Here is a tiny trained network, its code and every weight. The questions are about switching its units off for an input and a target symbol, where a switched-off unit gives its printed mean instead of its output.

import numpy as np


def w(rows, s, z=0):
    codes = np.array(rows[::2]) - 128.0
    scale = np.full(codes.shape[1], s)
    scale[-1] = z or s
    return codes * scale


def softmax(a):
    e = np.exp(a - a.max(-1, keepdims=True))
    return e / e.sum(-1, keepdims=True)


def log_softmax(a):
    a = a - a.max(-1, keepdims=True)
    return a - np.log(np.exp(a).sum(-1, keepdims=True))


def net(x, mask):
    ids = ['ΓΛΣΨαεζηθξπτφ'.index(c) for c in x.split()]
    T = len(ids)
    res = E[ids] + P[:T]
    u = 0
    for l in range(3):
        r = res
        for j in range(2):
            rows = slice(4 * j, 4 * j + 4)
            q, k, v = (r @ M[l][rows].T for M in (Q, K, V))
            z = softmax(np.where(np.tri(T) > 0, q @ k.T / 4**0.5, -1e9)) @ v
            o = O[l][rows]
            res = res + np.where(mask[u + j], z, o[:, -1]) @ o[:, :-1]
        u += 2
    return log_softmax(res[-1] @ U[:, :-1].T + U[:, -1])


Q, K, V, O = {}, {}, {}, {}
E = w([
[140,196,159],'Γ',
[101,127,115],'Λ',
[74,143,176],'Σ',
[159,107,135],'Ψ',
[65,130,109],'α',
[160,130,183],'ε',
[120,193,132],'ζ',
[174,103,156],'η',
[251,95,115],'θ',
[116,87,121],'ξ',
[172,81,113],'π',
[135,122,74],'τ',
[162,107,94],'φ',
],0.02)
P = w([
[189,64,84],'0',
[36,122,153],'1',
[166,71,85],'2',
[245,103,87],'3',
[82,86,86],'4',
[128,105,130],'5',
[106,121,116],'6',
[155,149,149],'7',
[50,208,254],'8',
],0.0054)
Q[0] = w([
[52,45,145],'L0H1',
[221,75,231],'L0H1',
[67,19,242],'L0H1',
[105,30,169],'L0H1',
[103,115,33],'L0H2',
[1,40,115],'L0H2',
[180,40,91],'L0H2',
[122,152,94],'L0H2',
],0.0065)
K[0] = w([
[216,32,151],'L0H1',
[79,98,75],'L0H1',
[145,51,70],'L0H1',
[153,139,67],'L0H1',
[172,171,160],'L0H2',
[90,124,112],'L0H2',
[227,114,2],'L0H2',
[83,90,166],'L0H2',
],0.0087)
V[0] = w([
[121,81,56],'L0H1',
[181,139,71],'L0H1',
[66,162,255],'L0H1',
[173,183,190],'L0H1',
[145,66,80],'L0H2',
[70,247,40],'L0H2',
[66,203,220],'L0H2',
[118,171,176],'L0H2',
],0.0074)
O[0] = w([
[33,254,143,154],'L0H1',
[202,172,141,166],'L0H1',
[46,58,130,54],'L0H1',
[145,81,180,127],'L0H1',
[48,125,143,176],'L0H2',
[220,142,99,2],'L0H2',
[170,18,95,38],'L0H2',
[179,95,128,98],'L0H2',
],0.0055,0.002)
Q[1] = w([
[82,177,67],'L1H1',
[217,36,102],'L1H1',
[160,130,90],'L1H1',
[109,71,105],'L1H1',
[255,127,196],'L1H2',
[141,45,83],'L1H2',
[103,144,16],'L1H2',
[120,175,169],'L1H2',
],0.0087)
K[1] = w([
[95,135,129],'L1H1',
[180,185,179],'L1H1',
[124,58,177],'L1H1',
[179,174,172],'L1H1',
[94,113,245],'L1H2',
[2,52,91],'L1H2',
[136,97,86],'L1H2',
[178,139,178],'L1H2',
],0.0091)
V[1] = w([
[160,81,143],'L1H1',
[53,142,129],'L1H1',
[4,116,201],'L1H1',
[120,110,161],'L1H1',
[118,215,145],'L1H2',
[159,166,231],'L1H2',
[149,137,191],'L1H2',
[122,130,204],'L1H2',
],0.012)
O[1] = w([
[58,65,52,83],'L1H1',
[210,74,161,166],'L1H1',
[213,82,156,188],'L1H1',
[153,18,1,128],'L1H1',
[139,183,122,219],'L1H2',
[155,119,21,250],'L1H2',
[125,135,9,190],'L1H2',
[60,161,73,187],'L1H2',
],0.0074,0.0023)
Q[2] = w([
[164,126,246],'L2H1',
[31,146,158],'L2H1',
[49,180,122],'L2H1',
[190,121,131],'L2H1',
[193,67,54],'L2H2',
[135,156,103],'L2H2',
[123,79,173],'L2H2',
[198,127,167],'L2H2',
],0.012)
K[2] = w([
[157,92,211],'L2H1',
[6,31,254],'L2H1',
[102,219,158],'L2H1',
[191,91,118],'L2H1',
[156,172,116],'L2H2',
[48,181,208],'L2H2',
[139,183,176],'L2H2',
[52,196,68],'L2H2',
],0.0061)
V[2] = w([
[91,166,62],'L2H1',
[136,179,4],'L2H1',
[239,100,137],'L2H1',
[168,204,157],'L2H1',
[89,198,96],'L2H2',
[154,152,89],'L2H2',
[116,183,95],'L2H2',
[112,179,138],'L2H2',
],0.012)
O[2] = w([
[68,145,151,188],'L2H1',
[132,82,255,254],'L2H1',
[92,42,152,144],'L2H1',
[132,66,50,207],'L2H1',
[46,165,134,182],'L2H2',
[137,136,169,173],'L2H2',
[43,112,123,181],'L2H2',
[94,100,37,160],'L2H2',
],0.0069,0.0038)
U = w([
[124,131,64,100],'Γ',
[91,108,151,52],'Λ',
[152,163,96,110],'Σ',
[140,176,90,64],'Ψ',
[130,120,19,104],'α',
[97,121,53,43],'ε',
[131,204,80,48],'ζ',
[205,177,124,200],'η',
[131,195,52,147],'θ',
[128,220,126,168],'ξ',
[109,100,67,169],'π',
[74,112,2,65],'τ',
[152,105,140,253],'φ',
],0.0076,0.0029)

Each question gives the input, a string of symbols that net reads in full, and the target symbol t.
The units are the heads (4 rows each of Q, K, V and O). Each row of codes is followed by its name. A weight is (code - 128) times the scale printed after its matrix; where a second scale follows, it is the last column's (O and U).
mask holds one flag per head, layer by layer. A switched-off head (its flag False) gives its mean, the last column of its rows in O, instead of its output. The means were averaged over made-up inputs and are rounded, as every weight is.
A unit's drop is (log p(t) with every unit on - log p(t) with that unit switched off) / (log p(t) with every unit on - log p(t) with every unit switched off).
The circuit of an input: a set's keep is (log p(t) with only the set's units on - log p(t) with every unit switched off) / (log p(t) with every unit on - log p(t) with every unit switched off). Starting from all 6 units, units are removed one at a time, each time the one whose removal leaves the highest keep (on an exact tie, the one counted first), for as long as the keep stays at least 0.8.
units of the circuit, in order: the units of the circuit, biggest drop first
most important unit: the unit with the biggest drop
which heads matter: for each layer, one digit per head in row order, 1 if its drop is at least 0.15 and else 0, layers parted by /
drop when u is switched off: that unit's drop, to one decimal
input Σ α ε Λ, target η: units of the circuit, in order => L2H2, L1H1
input θ θ τ τ Σ Γ, target Λ: which heads matter => 11 / 01 / 11
input τ θ η, target τ: units of the circuit, in order => L2H2, L1H1
input τ Σ Γ, target τ: units of the circuit, in order => L0H1, L2H2, L2H1, L1H2
input Σ τ α, target η: which heads matter => 10 / 11 / 01
input θ Σ ζ, target Λ: units of the circuit, in order => L2H1, L1H2, L0H1, L1H1
input Σ Σ θ η τ Σ Σ, target η: units of the circuit, in order => L2H2, L0H1, L1H1
input Σ ξ Σ π, target η: units of the circuit, in order => L2H2, L1H1, L0H1
input Σ Σ Σ, target φ: units of the circuit, in order => L1H1
input Σ ε Σ, target φ: units of the circuit, in order => L1H1, L0H1
input Γ η φ θ ε, target ξ: which heads matter => 10 / 10 / 10
input τ τ τ θ Σ, target τ: which heads matter => 11 / 11 / 11
input Σ ξ τ, target η: which heads matter => 10 / 11 / 01
input τ π ε, target τ: which heads matter => 10 / 11 / 11
input θ Γ Γ τ, target Λ: which heads matter => 11 / 01 / 10
input θ η Λ η φ, target Λ: most important unit => L2H1
input θ Σ α Γ Σ θ θ π, target Λ: drop when L0H2 is switched off => 0.0
input ε ε Σ η Λ, target φ: drop when L2H1 is switched off => 0.2
input Σ ε Σ Σ φ, target η: drop when L0H1 is switched off => 0.5
input Σ ε α Σ ζ, target η: most important unit => L2H2
input θ θ π Σ Λ, target Λ: drop when L0H2 is switched off => 0.3
